Here is a tiny trained network, its code and every weight. The questions are about switching its units off for an input and a class, where a switched-off unit gives its printed mean instead of its output.

import numpy as np


def w(rows, s, z=0):
    codes = np.array(rows[::2]) - 128.0
    scale = np.full(codes.shape[1], s)
    scale[-1] = z or s
    return codes * scale


def norm(h):
    return h / np.sqrt((h * h).mean(-1, keepdims=True) + 1e-5)


def f(y):
    return np.maximum(y, 0)


def log_softmax(a):
    a = a - a.max(-1, keepdims=True)
    return a - np.log(np.exp(a).sum(-1, keepdims=True))


def net(x, mask):
    res = np.array(x, float).reshape(1, 6) / 4 @ E
    u = 0
    for l in range(2):
        y = f(norm(res) @ A[l][:, :-1].T + A[l][:, -1])
        res = res + np.where(mask[u : u + 15], y, B[l][:, -1]) @ B[l][:, :-1]
        u += 15
    return log_softmax(norm(res)[-1] @ U[:, :-1].T + U[:, -1])


A, B = {}, {}
E = w([
[126,127,132,128,134,132,127],'x0',
[130,132,126,130,127,126,127],'x1',
[50,120,247,210,80,11,113],'x2',
[244,53,107,194,111,94,50],'x3',
[222,190,217,2,182,33,114],'x4',
[90,130,148,47,2,177,9],'x5',
],0.0088)
A[0] = w([
[14,247,173,123,145,154,176,48],'L0N1',
[89,182,161,114,132,169,168,58],'L0N2',
[17,50,90,204,101,125,120,57],'L0N3',
[115,171,71,124,137,90,98,84],'L0N4',
[72,189,190,194,81,2,127,26],'L0N5',
[109,74,29,138,135,198,147,90],'L0N6',
[149,89,149,151,192,96,243,47],'L0N7',
[203,167,58,65,126,189,173,10],'L0N8',
[6,240,140,59,152,168,210,32],'L0N9',
[253,22,133,193,141,112,17,50],'L0N10',
[180,125,203,13,196,43,90,31],'L0N11',
[109,108,179,57,41,159,32,64],'L0N12',
[182,112,132,201,187,110,209,18],'L0N13',
[222,51,123,201,126,84,52,28],'L0N14',
[171,98,104,159,139,103,66,51],'L0N15',
],0.0091,0.011)
B[0] = w([
[155,45,71,71,79,93,169,213],'L0N1',
[138,83,108,105,115,107,124,148],'L0N2',
[182,200,156,181,93,194,159,230],'L0N3',
[129,117,136,146,127,140,124,128],'L0N4',
[118,58,209,126,191,156,81,206],'L0N5',
[145,163,253,139,123,134,133,239],'L0N6',
[74,158,76,142,143,89,72,189],'L0N7',
[145,50,161,137,202,187,66,174],'L0N8',
[161,29,82,74,68,58,190,238],'L0N9',
[108,62,84,46,73,96,208,252],'L0N10',
[174,208,148,190,73,184,184,249],'L0N11',
[87,163,59,136,150,71,87,247],'L0N12',
[63,172,54,134,161,89,115,172],'L0N13',
[112,50,101,44,88,94,208,199],'L0N14',
[128,94,128,97,107,120,143,148],'L0N15',
],0.011,0.0046)
A[1] = w([
[163,163,138,180,93,164,145,44],'L1N1',
[128,114,87,201,194,95,146,55],'L1N2',
[75,154,102,90,84,120,31,40],'L1N3',
[149,109,133,94,166,172,97,49],'L1N4',
[115,125,132,77,150,153,148,93],'L1N5',
[147,113,80,81,189,216,82,94],'L1N6',
[70,94,220,154,138,102,66,36],'L1N7',
[91,157,113,137,222,72,153,67],'L1N8',
[201,169,162,65,125,69,146,56],'L1N9',
[56,79,197,185,113,122,126,52],'L1N10',
[110,155,103,147,202,93,142,32],'L1N11',
[140,153,96,183,102,168,134,27],'L1N12',
[127,76,132,110,96,106,118,61],'L1N13',
[222,248,194,100,137,101,132,53],'L1N14',
[82,181,87,97,105,119,22,3],'L1N15',
],0.013,0.0064)
B[1] = w([
[115,209,173,141,84,183,133,178],'L1N1',
[122,198,94,90,92,102,77,192],'L1N2',
[111,185,20,147,195,61,129,209],'L1N3',
[126,91,186,165,219,139,124,161],'L1N4',
[143,96,158,139,112,90,125,172],'L1N5',
[154,92,255,120,207,45,80,216],'L1N6',
[195,98,171,102,240,136,105,184],'L1N7',
[109,156,32,118,93,96,13,190],'L1N8',
[55,110,120,171,54,221,190,253],'L1N9',
[208,125,174,43,216,168,87,209],'L1N10',
[110,198,88,130,107,79,74,162],'L1N11',
[87,147,180,136,71,178,141,165],'L1N12',
[138,127,110,99,200,146,168,193],'L1N13',
[69,149,140,229,42,246,136,248],'L1N14',
[112,218,28,217,162,52,106,187],'L1N15',
],0.0093,0.0056)
U = w([
[136,24,88,45,60,83,199,250],'0',
[129,205,178,205,54,233,146,80],'1',
[113,224,7,140,155,40,54,59],'2',
[185,75,253,104,245,132,75,101],'3',
],0.018,0.0022)

Each question gives the input, the list of numbers given to net, and the class t.
The units are the neurons (one row each of A and B). Each row of codes is followed by its name. A weight is (code - 128) times the scale printed after its matrix; where a second scale follows, it is the last column's (A, B and U).
mask holds one flag per neuron, layer by layer. A switched-off neuron (its flag False) gives its mean, the last column of its row in B, instead of its output. The means were averaged over made-up inputs and are rounded, as every weight is.
A unit's drop is (log p(t) with every unit on - log p(t) with that unit switched off) / (log p(t) with every unit on - log p(t) with every unit switched off).
The circuit of an input: a set's keep is (log p(t) with only the set's units on - log p(t) with every unit switched off) / (log p(t) with every unit on - log p(t) with every unit switched off). Starting from the 12 units with the biggest drops (on a tie, the unit counted first), units are removed one at a time, each time the one whose removal leaves the highest keep (on an exact tie, the one counted first), for as long as the keep stays at least 0.8.
circuit, biggest first: the units of the circuit, biggest drop first
top k neurons: the k neurons with the biggest drops, biggest first
top k neurons in layer l: the k neurons of layer l with the biggest drops, biggest first
drop when u is switched off: that unit's drop, to one decimal
input [4,-8,6,-3,3,2], class 3: circuit, biggest first => (L0N5)
input [0,5,6,4,-7,-8], class 2: top 2 neurons => (L0N13 L0N11)
input [3,-6,5,-7,-1,7], class 0: top 2 neurons => (L0N9 L0N1)
input [2,3,-8,4,5,6], class 3: top 2 neurons => (L1N6 L0N8)
input [-4,8,5,6,-6,5], class 0: top 2 neurons in layer 1 => (L1N14 L1N9)
input [-1,4,-8,3,8,-7], class 1: top 3 neurons => (L1N14 L0N11 L1N9)
input [5,-3,7,8,8,5], class 0: top 3 neurons => (L0N10 L0N14 L0N3)
input [-7,-2,0,0,5,-6], class 2: top 2 neurons => (L0N7 L0N13)
input [6,-2,6,5,-4,6], class 2: circuit, biggest first => (L0N12 L1N3)
input [-3,-8,6,3,7,0], class 1: top 2 neurons => (L0N11 L1N14)
input [5,-3,-4,6,7,-8], class 2: top 3 neurons => (L0N13 L0N7 L0N6)
input [-4,5,5,8,7,5], class 0: top 2 neurons in layer 0 => (L0N10 L0N14)
input [8,8,-4,-4,0,5], class 2: top 4 neurons => (L0N12 L0N10 L0N14 L1N3)
input [0,8,3,-6,8,1], class 1: top 2 neurons => (L0N11 L1N14)
input [4,0,-7,-8,-4,-1], class 0: circuit, biggest first => (L0N9)
input [-8,-8,6,-4,3,5], class 3: top 3 neurons in layer 0 => (L0N5 L0N7 L0N13)
input [-7,-8,-1,-5,-4,-6], class 2: top 2 neurons in layer 0 => (L0N7 L0N10)
input [8,4,6,-5,3,-1], class 3: top 2 neurons => (L0N5 L0N10)
input [7,0,7,-1,1,-5], class 3: top 2 neurons in layer 1 => (L1N7 L1N10)
input [-3,-4,3,8,8,-3], class 0: circuit, biggest first => (L0N10)
input [1,2,6,-2,-5,-2], class 3: top 2 neurons => (L0N5 L1N10)
input [4,3,-7,3,7,1], class 1: top 2 neurons in layer 1 => (L1N14 L1N9)
input [6,-2,7,-8,6,7], class 0: top 2 neurons => (L0N1 L0N9)
input [6,-6,3,2,1,3], class 2: top 2 neurons in layer 0 => (L0N12 L0N6)
input [-8,5,8,-7,1,1], class 3: top 2 neurons in layer 0 => (L0N5 L0N10)
input [-6,4,-4,2,-1,-1], class 3: drop when L0N8 is switched off => 0.9
